[128 = 0]
[ 65  91  76  89 161 158 124 191 163  92 148 103 120 134 118 107 150 133
 132 159 136  69 170 146 130] : <52>/<244>
[168 131 207 128 128  79 100 127 152 149 124 135 103 142 129 158 153 153
 158 118 143 125 158 124 144] : <48>/<242>
[120 103 156 126 149 119 139 160 180 125 117 104 147 157 118  78 133 135
 123 156 139  67 154 134 131] : <48>/<244>
[162 150 127 136 166  93 125 128 102 118 161 142 124 140  77 178 123 132
 152 114 134 167 151 123 111] : <48>/<245>
[102 141 132 104 158 129 134 195 158  88 165 119 111 111 108 149 134 116
 134 139 112  73 142 159 122] : <54>/<251>
[ 94 132 145 137 138 123 130 203 161  94 112 111 124 139 120  84 140 109
 129 149 150  14 188 138 127] : <54>/<244>
[124 127 163 115 136  91 133 146 138 126 143 121 129 126 128 150 135 124
 138 122 117 139 127 156 109] : <52>/<249>
[103 170 149 119 129 116   4 135 134 108 157 132 123 108 133 152 105 137
 142  94 106 106 140 141 104] : <54>/<251>
[123 176 185 114 129  97 146 108 111 124 147 137 131 124 127 125 108 122
 135 122 105 132 119 157 116] : <54>/<245>
[116 210 219 144 152  43 134 111 119  95 154 149 137 112 133 133  71 106
 145 153 123 103 127 165  96] : <54>/<245>
[ 89 166 116 114 133 166 115 172 173  80 102 122 142 111 120 175 124 102
 121 121 118  55 155 151 126] : <54>/<251>
[151 119 181  93 124  71 116 156 129 137  98 134 132 125 124 157 145 152
 151 125 110 143 158 152 139] : <52>/<242>
[ 92 161 127 127 194 150 144 187 188  96 130  95 108  90 130 135 123 111
 122 127 122  52 153 127 115] : <54>/<251>
[ 96 132  73 113 138 145 178 118 129 165 139  91 146 120 135  35 124 147
  95 148 126 136  82 136 128] : <48>/<244>
[ 64 155  69  96 151 178 137 193 197  66 142 123 126 107 117 205  99 103
 129 177 116  27 163 167 127] : <48>/<251>
[ 86 164 167 112 135 116 136 141 189  79 163 138 134 122 120 206  78 105
 150 135 113  40 159 166 139] : <52>/<251>
[117 157 161 125 135  62 135 177 140  95 167  95 107 121 127 114 135 126
 135 159 114  73 156 158 106] : <54>/<242>
[141 153 205 107 143  75 115 173 122 127 121 119  96 129 114  96 164 132
 129 124 128 121 155 121 134] : <54>/<244>
[ 91 149 140  88 148 149 139 198 152  82 107 109 118 107 119 157 128 113
 103 150 105  77 142 161 159] : <54>/<251>
[115 119 151 132 132 123 129 157 158 119 107 113 124 150 126 100 149 131
 118 148 135  75 130 119 129] : <54>/<244>
[ 97  69 130  88 109 170 135 186 213 139 106 106 126 188 164 112 164 146
  87 108 125  39 139 131 133] : <48>/<244>
[ 99 164 122 130 136 150 125 153 132  81 163 112 161 111 115 182 130 123
 129 108 122  70 142 150 119] : <52>/<251>
[110 101 102 125 147 124 136 134 197  85 151 109 139 106 117 140 122 133
 147 172 127  94 185 156 112] : <48>/<244>
[114 116 138  86 136  85 125 165 174 123 195 137 104 122 104 184 144 128
 165 115 116  99 173 133 124] : <52>/<249>
[121 122 134 121 158 115 101 156 142 110 128  90 122 135 107  60 191 150
 139 148 178  99 154 110 157] : <54>/<244>
[105 183 158 110 156 118 139 186 161  83 160 110 107  91 125 164 123 126
 134 120 109  55 147 140 127] : <54>/<251>
[121 123 180 103 138  97 111 155 138 120 146 137  96 107 125 168 140 138
 139 101 115  95 187 129 122] : <54>/<249>
[ 97  78  96  83 164 144 130 177 197  98 139  93 155 153 120  61 175 135
 116 187 130  57 168 136 150] : <48>/<244>
[130 170 177 123 143 112 131 164 160  83 132  84 144  81 108 163  95 239
 136 125 110  60 161 147 106] : <54>/<251>
[127 112 183 125 132  69 148 148 151 153 137 105 119 147 129  87 140 141
 141 135 161  94 145 128 114] : <54>/<244>
[138 117 202 114 136  74 109 148 106 153 121 127 129 156 163 145 148 144
 151 125 128 135 157 147 136] : <54>/<242>
[136 160 185  80 159  41 162 156  93 150 156 100 118 114 128  77 144 142
 138 149 100 147 114 162 122] : <52>/<245>
[142 135 228 136 144  59 130 131 128  99 132 143 129 139 130 140 134 144
 185 157 130 117 161 142 129] : <54>/<245>
[142 227 171 132 162  52 182 100  63 136 149 120 145  79 144  74  86 119
 129 163 109 186  78 189 123] : <52>/<245>
[ 96 187 157 138 119 109 133 137 141  69 151 121 135  89 119 141  83 123
 136 132 110  80 102 161 126] : <54>/<251>
[151 152 157 133 116  93 121 107  77 129 139 136 122 117 137  91 110 132
 123 115 145 170 114 127 142] : <54>/<245>
